Below is a small trained network, with its code and all its weights. Each question gives an input and a class and asks what happens when units are switched off, that is, made to give their printed mean instead of their output.

import numpy as np


def w(rows, s, z=0):
    codes = np.array(rows[::2]) - 128.0
    scale = np.full(codes.shape[1], s)
    scale[-1] = z or s
    return codes * scale


def f(y):
    return y / 2 * (1 + np.tanh(0.7978845608 * (y + 0.044715 * y**3)))


def log_softmax(a):
    a = a - a.max(-1, keepdims=True)
    return a - np.log(np.exp(a).sum(-1, keepdims=True))


def net(x, mask):
    res = np.array(x, float).reshape(1, 4) / 4 @ E
    y = f(res @ A[0][:, :-1].T + A[0][:, -1])
    res = res + np.where(mask, y, B[0][:, -1]) @ B[0][:, :-1]
    return log_softmax(res[-1] @ U[:, :-1].T + U[:, -1])


A, B = {}, {}
E = w([
[60,221,112,96,54],'x0',
[61,126,61,225,142],'x1',
[63,40,148,99,82],'x2',
[122,146,255,198,107],'x3',
],0.0098)
A[0] = w([
[96,177,123,108,74,189],'n0',
[186,206,126,132,165,77],'n1',
[137,177,128,133,165,55],'n2',
[91,207,106,117,48,47],'n3',
[172,201,111,146,175,68],'n4',
[135,133,203,190,100,99],'n5',
[86,124,100,220,146,86],'n6',
[206,126,208,28,105,1],'n7',
[109,190,106,111,45,51],'n8',
[184,64,130,154,161,129],'n9',
[78,116,97,183,146,69],'n10',
[104,125,102,176,124,43],'n11',
[120,156,188,156,125,60],'n12',
[138,99,49,83,122,115],'n13',
[99,135,55,66,136,91],'n14',
[84,116,86,198,141,114],'n15',
[130,144,189,177,112,70],'n16',
[92,123,89,194,132,51],'n17',
[139,93,45,89,162,92],'n18',
[151,78,137,139,197,69],'n19',
[154,210,113,152,194,68],'n20',
[77,247,137,48,65,45],'n21',
[166,154,173,41,87,117],'n22',
[152,119,57,103,127,62],'n23',
[177,80,127,163,167,50],'n24',
[120,124,83,100,146,44],'n25',
[116,129,199,180,129,64],'n26',
[177,57,143,135,189,172],'n27',
[119,104,54,61,206,72],'n28',
[85,124,110,224,132,92],'n29',
[46,51,137,93,79,76],'n30',
[229,240,71,167,160,57],'n31',
[106,121,223,197,109,80],'n32',
[205,110,189,52,126,102],'n33',
[178,64,130,154,183,50],'n34',
[202,39,132,158,203,33],'n35',
[97,32,135,120,64,69],'n36',
[68,39,137,87,83,70],'n37',
],0.011,0.0088)
B[0] = w([
[72,151,114,201,170,228],'n0',
[172,2,162,146,46,178],'n1',
[128,56,152,88,60,129],'n2',
[16,99,124,148,64,195],'n3',
[167,43,170,143,56,169],'n4',
[148,218,177,47,164,208],'n5',
[148,113,58,76,134,206],'n6',
[163,100,27,29,136,199],'n7',
[30,101,143,123,82,180],'n8',
[41,155,124,171,95,216],'n9',
[154,90,69,55,128,173],'n10',
[124,62,106,16,77,137],'n11',
[129,157,164,58,91,156],'n12',
[166,216,210,72,186,212],'n13',
[130,185,194,83,149,204],'n14',
[167,123,41,75,158,212],'n15',
[142,164,182,39,138,173],'n16',
[141,65,74,10,103,167],'n17',
[142,197,191,75,160,210],'n18',
[65,127,126,131,59,176],'n19',
[171,40,162,151,66,173],'n20',
[33,124,118,147,82,232],'n21',
[149,120,12,107,177,208],'n22',
[144,165,182,36,125,165],'n23',
[56,103,132,106,45,169],'n24',
[128,121,159,44,96,138],'n25',
[143,179,194,38,140,179],'n26',
[36,169,106,205,122,255],'n27',
[150,206,186,59,133,208],'n28',
[154,123,52,48,151,207],'n29',
[210,38,155,213,69,198],'n30',
[179,53,174,189,64,218],'n31',
[158,205,176,79,161,221],'n32',
[148,114,34,91,152,216],'n33',
[38,108,130,126,64,187],'n34',
[13,107,130,133,78,222],'n35',
[194,49,179,197,58,183],'n36',
[198,70,160,202,43,190],'n37',
],0.0092,0.0083)
U = w([
[24,129,124,139,115,112],'0',
[162,190,202,76,146,124],'1',
[170,108,11,82,142,99],'2',
[203,61,174,171,98,107],'3',
[152,206,87,251,218,252],'4',
[131,103,141,136,184,86],'5',
],0.017,0.018)

Each question gives the input, the list of numbers given to net, and the class t.
The units are the neurons (one row each of A and B). Each row of codes is followed by its name. A weight is (code - 128) times the scale printed after its matrix; where a second scale follows, it is the last column's (A, B and U).
mask holds one flag per neuron, in row order. A switched-off neuron (its flag False) gives its mean, the last column of its row in B, instead of its output. The means were averaged over made-up inputs and are rounded, as every weight is.
A unit's drop is (log p(t) with every unit on - log p(t) with that unit switched off) / (log p(t) with every unit on - log p(t) with every unit switched off).
The circuit of an input: a set's keep is (log p(t) with only the set's units on - log p(t) with every unit switched off) / (log p(t) with every unit on - log p(t) with every unit switched off). Starting from the 12 units with the biggest drops (on a tie, the unit counted first), units are removed one at a time, each time the one whose removal leaves the highest keep (on an exact tie, the one counted first), for as long as the keep stays at least 0.8.
units of the circuit, in order: the units of the circuit, biggest drop first
most important unit: the unit with the biggest drop
top k neurons: the k neurons with the biggest drops, biggest first
drop of u: that unit's drop, to one decimal
input [-3,4,-1,-1], class 2: top 2 neurons	[n0, n15]
input [-6,-8,-5,-3], class 2: units of the circuit, in order	[n33]
input [-3,-7,-8,-3], class 3: top 3 neurons	[n31, n1, n4]
input [5,-3,0,-6], class 1: top 2 neurons	[n13, n14]
input [6,-8,-8,6], class 2: top 2 neurons	[n22, n7]
input [5,-6,3,-6], class 1: top 4 neurons	[n13, n14, n28, n15]
input [3,1,4,-2], class 3: top 2 neurons	[n27, n30]
input [2,-6,-7,0], class 3: top 2 neurons	[n31, n1]
input [-4,8,-1,8], class 1: top 2 neurons	[n32, n5]
input [-7,4,-3,7], class 0: top 4 neurons	[n35, n27, n9, n34]
input [6,1,1,-7], class 1: top 2 neurons	[n13, n14]
input [6,3,7,-1], class 3: top 3 neurons	[n30, n37, n36]
input [-8,-3,-7,-5], class 0: drop of n35	0.1
input [3,-7,3,-8], class 1: most important unit	n13
input [6,2,-7,3], class 3: drop of n31	0.5
input [-2,-7,-2,5], class 2: drop of n7	0.2
